Below are the code and all the weights of a small trained network. Each question names an input and a target symbol and asks about switching units off, where a switched-off unit gives its printed mean instead of its output.

import numpy as np


def w(rows, s, z=0):
    codes = np.array(rows[::2]) - 128.0
    scale = np.full(codes.shape[1], s)
    scale[-1] = z or s
    return codes * scale


def norm(h):
    return h / np.sqrt((h * h).mean(-1, keepdims=True) + 1e-5)


def f(y):
    return np.maximum(y, 0)


def softmax(a):
    e = np.exp(a - a.max(-1, keepdims=True))
    return e / e.sum(-1, keepdims=True)


def log_softmax(a):
    a = a - a.max(-1, keepdims=True)
    return a - np.log(np.exp(a).sum(-1, keepdims=True))


def net(x, mask):
    ids = ['ΓΔΩβηθλμξτ'.index(c) for c in x.split()]
    T = len(ids)
    res = E[ids] + P[:T]
    u = 0
    for l in range(2):
        q, k, v = (norm(res) @ M[l].T for M in (Q, K, V))
        z = softmax(np.where(np.tri(T) > 0, q @ k.T / 3**0.5, -1e9)) @ v
        res = res + np.where(mask[u], z, O[l][:, -1]) @ O[l][:, :-1]
        u += 1
        y = f(norm(res) @ A[l][:, :-1].T + A[l][:, -1])
        res = res + np.where(mask[u : u + 8], y, B[l][:, -1]) @ B[l][:, :-1]
        u += 8
    return log_softmax(norm(res)[-1] @ U[:, :-1].T + U[:, -1])


Q, K, V, O, A, B = {}, {}, {}, {}, {}, {}
E = w([
[143,124,146,85],'Γ',
[120,160,99,138],'Δ',
[140,128,126,117],'Ω',
[99,154,110,146],'β',
[139,134,152,164],'η',
[122,123,129,127],'θ',
[140,149,115,145],'λ',
[114,196,122,136],'μ',
[60,174,107,188],'ξ',
[118,5,150,145],'τ',
],0.028)
P = w([
[104,100,117,128],'0',
[105,133,145,139],'1',
[59,162,112,54],'2',
[128,167,141,167],'3',
[109,128,144,129],'4',
[82,157,120,5],'5',
[138,166,163,169],'6',
[112,156,96,130],'7',
[54,110,133,37],'8',
[150,164,180,159],'9',
[109,150,99,122],'10',
[61,139,112,29],'11',
[170,169,190,144],'12',
[105,147,92,121],'13',
],0.015)
Q[0] = w([
[207,205,156,134],'0.h1',
[198,177,220,109],'0.h1',
[100,195,38,2],'0.h1',
],0.0058)
K[0] = w([
[139,135,73,149],'0.h1',
[136,2,177,69],'0.h1',
[100,172,91,107],'0.h1',
],0.0076)
V[0] = w([
[128,113,134,135],'0.h1',
[85,245,142,123],'0.h1',
[147,151,163,178],'0.h1',
],0.011)
O[0] = w([
[75,53,32,118,116],'0.h1',
[61,1,248,136,246],'0.h1',
[210,183,187,58,125],'0.h1',
],0.0064,0.011)
A[0] = w([
[127,52,164,131,235],'0.n1',
[209,29,105,91,242],'0.n2',
[109,236,95,147,119],'0.n3',
[237,159,119,181,215],'0.n4',
[123,72,53,254,226],'0.n5',
[55,242,170,122,131],'0.n6',
[187,108,145,10,143],'0.n7',
[140,87,230,170,248],'0.n8',
],0.0077,0.0017)
B[0] = w([
[86,221,181,158,207],'0.n1',
[176,153,147,221,145],'0.n2',
[166,113,156,143,157],'0.n3',
[163,254,124,53,144],'0.n4',
[48,174,142,124,177],'0.n5',
[105,118,228,157,245],'0.n6',
[54,148,136,159,147],'0.n7',
[149,201,45,128,253],'0.n8',
],0.0084,0.0069)
Q[1] = w([
[72,117,139,9],'1.h1',
[65,109,127,75],'1.h1',
[166,142,212,241],'1.h1',
],0.011)
K[1] = w([
[91,131,4,131],'1.h1',
[129,134,95,112],'1.h1',
[155,95,142,145],'1.h1',
],0.023)
V[1] = w([
[98,169,112,8],'1.h1',
[120,157,65,152],'1.h1',
[248,255,236,156],'1.h1',
],0.0093)
O[1] = w([
[93,122,111,51,68],'1.h1',
[156,7,68,82,134],'1.h1',
[114,194,94,94,253],'1.h1',
],0.016,0.0017)
A[1] = w([
[93,167,141,186,149],'1.n1',
[141,176,72,130,153],'1.n2',
[129,186,133,158,122],'1.n3',
[108,10,115,169,155],'1.n4',
[110,71,74,73,120],'1.n5',
[90,182,103,129,133],'1.n6',
[168,130,149,81,252],'1.n7',
[107,147,197,152,156],'1.n8',
],0.013,0.0042)
B[1] = w([
[117,110,135,63,242],'1.n1',
[24,40,159,124,154],'1.n2',
[172,102,60,137,198],'1.n3',
[193,189,122,110,171],'1.n4',
[142,148,16,143,141],'1.n5',
[132,93,157,112,200],'1.n6',
[174,135,74,247,146],'1.n7',
[192,97,98,120,245],'1.n8',
],0.012,0.011)
U = w([
[164,91,73,134,79],'Γ',
[151,104,159,66,106],'Δ',
[97,94,1,128,147],'Ω',
[110,98,224,112,158],'β',
[107,230,90,121,204],'η',
[152,71,57,118,91],'θ',
[87,144,47,101,2],'λ',
[122,241,195,119,156],'μ',
[60,117,150,210,82],'ξ',
[180,133,137,228,234],'τ',
],0.013,0.0046)

Each question gives the input, a string of symbols that net reads in full, and the target symbol t.
The units are the heads (3 rows each of Q, K, V and O) and the neurons (one row each of A and B). Each row of codes is followed by its name. A weight is (code - 128) times the scale printed after its matrix; where a second scale follows, it is the last column's (O, A, B and U).
mask holds one flag per unit, layer by layer, with each layer's heads first. A switched-off unit (its flag False) gives its mean, the last column of its rows in O or B, instead of its output. The means were averaged over made-up inputs and are rounded, as every weight is.
A unit's drop is (log p(t) with every unit on - log p(t) with that unit switched off) / (log p(t) with every unit on - log p(t) with every unit switched off).
The circuit of an input: a set's keep is (log p(t) with only the set's units on - log p(t) with every unit switched off) / (log p(t) with every unit on - log p(t) with every unit switched off). Starting from the 12 units with the biggest drops (on a tie, the unit counted first), units are removed one at a time, each time the one whose removal leaves the highest keep (on an exact tie, the one counted first), for as long as the keep stays at least 0.8.
units of the circuit, in order: the units of the circuit, biggest drop first
most important unit: the unit with the biggest drop
k most important neurons: the k neurons with the biggest drops, biggest first
top k neurons in layer l: the k neurons of layer l with the biggest drops, biggest first
input Ω Δ μ, target Ω: units of the circuit, in order : 0.h1, 1.h1
input Ω β λ β η η, target Ω: units of the circuit, in order : 0.h1, 1.h1, 1.n5
input β Δ Ω, target β: most important unit : 1.n3
input τ η β μ Ω, target Ω: units of the circuit, in order : 0.h1, 1.n2
input τ Γ θ θ Δ β β η β η β β, target τ: 2 most important neurons : 0.n6, 0.n5
input τ Δ Γ Γ Δ β Γ β β, target τ: 2 most important neurons : 0.n6, 1.n4
input θ β Ω Δ τ β, target θ: units of the circuit, in order : 0.h1, 1.h1, 1.n5, 0.n8
input Ω Ω β, target Ω: top 2 neurons in layer 1 : 1.n5, 1.n1
input θ β Δ Δ, target Δ: 2 most important neurons : 1.n1, 1.n7
input Δ Ω μ β μ β θ, target μ: 2 most important neurons : 0.n1, 1.n5
input β Γ η τ β λ, target β: top 2 neurons in layer 0 : 0.n7, 0.n8
input Δ β μ β τ, target τ: units of the circuit, in order : 0.n2, 1.h1, 1.n4
input θ β β μ η Δ β, target η: 4 most important neurons : 1.n3, 0.n6, 0.n3, 0.n8
input β β μ Ω Δ η η β β β Ω β Δ, target η: most important unit : 1.h1
input λ θ ξ Ω, target Ω: units of the circuit, in order : 0.n8, 1.n2, 0.n6
input β Δ μ η Δ β Ω β Ω η τ, target τ: units of the circuit, in order : 0.n2, 1.h1
input τ β β Δ μ Ω θ, target μ: units of the circuit, in order : 1.h1, 0.h1, 0.n8
input Ω θ Δ Δ θ Δ Γ Δ β, target Ω: units of the circuit, in order : 0.h1, 1.h1, 1.n5
input Γ β ξ β, target β: top 3 neurons in layer 1 : 1.n1, 1.n7, 1.n4
input μ β β λ, target μ: top 3 neurons in layer 0 : 0.n1, 0.n5, 0.n4
input Δ η β Γ, target η: units of the circuit, in order : 1.h1, 0.n2, 0.n8
input β β λ η β Ω Δ τ β ξ β λ, target β: most important unit : 1.n3
input Δ θ τ β Δ β β β λ Ω, target τ: 4 most important neurons : 0.n4, 1.n7, 1.n1, 0.n8
input β β η Ω β Ω, target β: top 3 neurons in layer 0 : 0.n7, 0.n8, 0.n1
input μ β μ θ Δ Δ Γ, target μ: top 2 neurons in layer 0 : 0.n1, 0.n7
input β η Ω Δ β β θ ξ β Ω, target η: units of the circuit, in order : 1.h1, 0.n8
input θ μ θ, target θ: most important neuron : 1.n5
input μ Δ η, target μ: 3 most important neurons : 0.n1, 1.n2, 0.n8
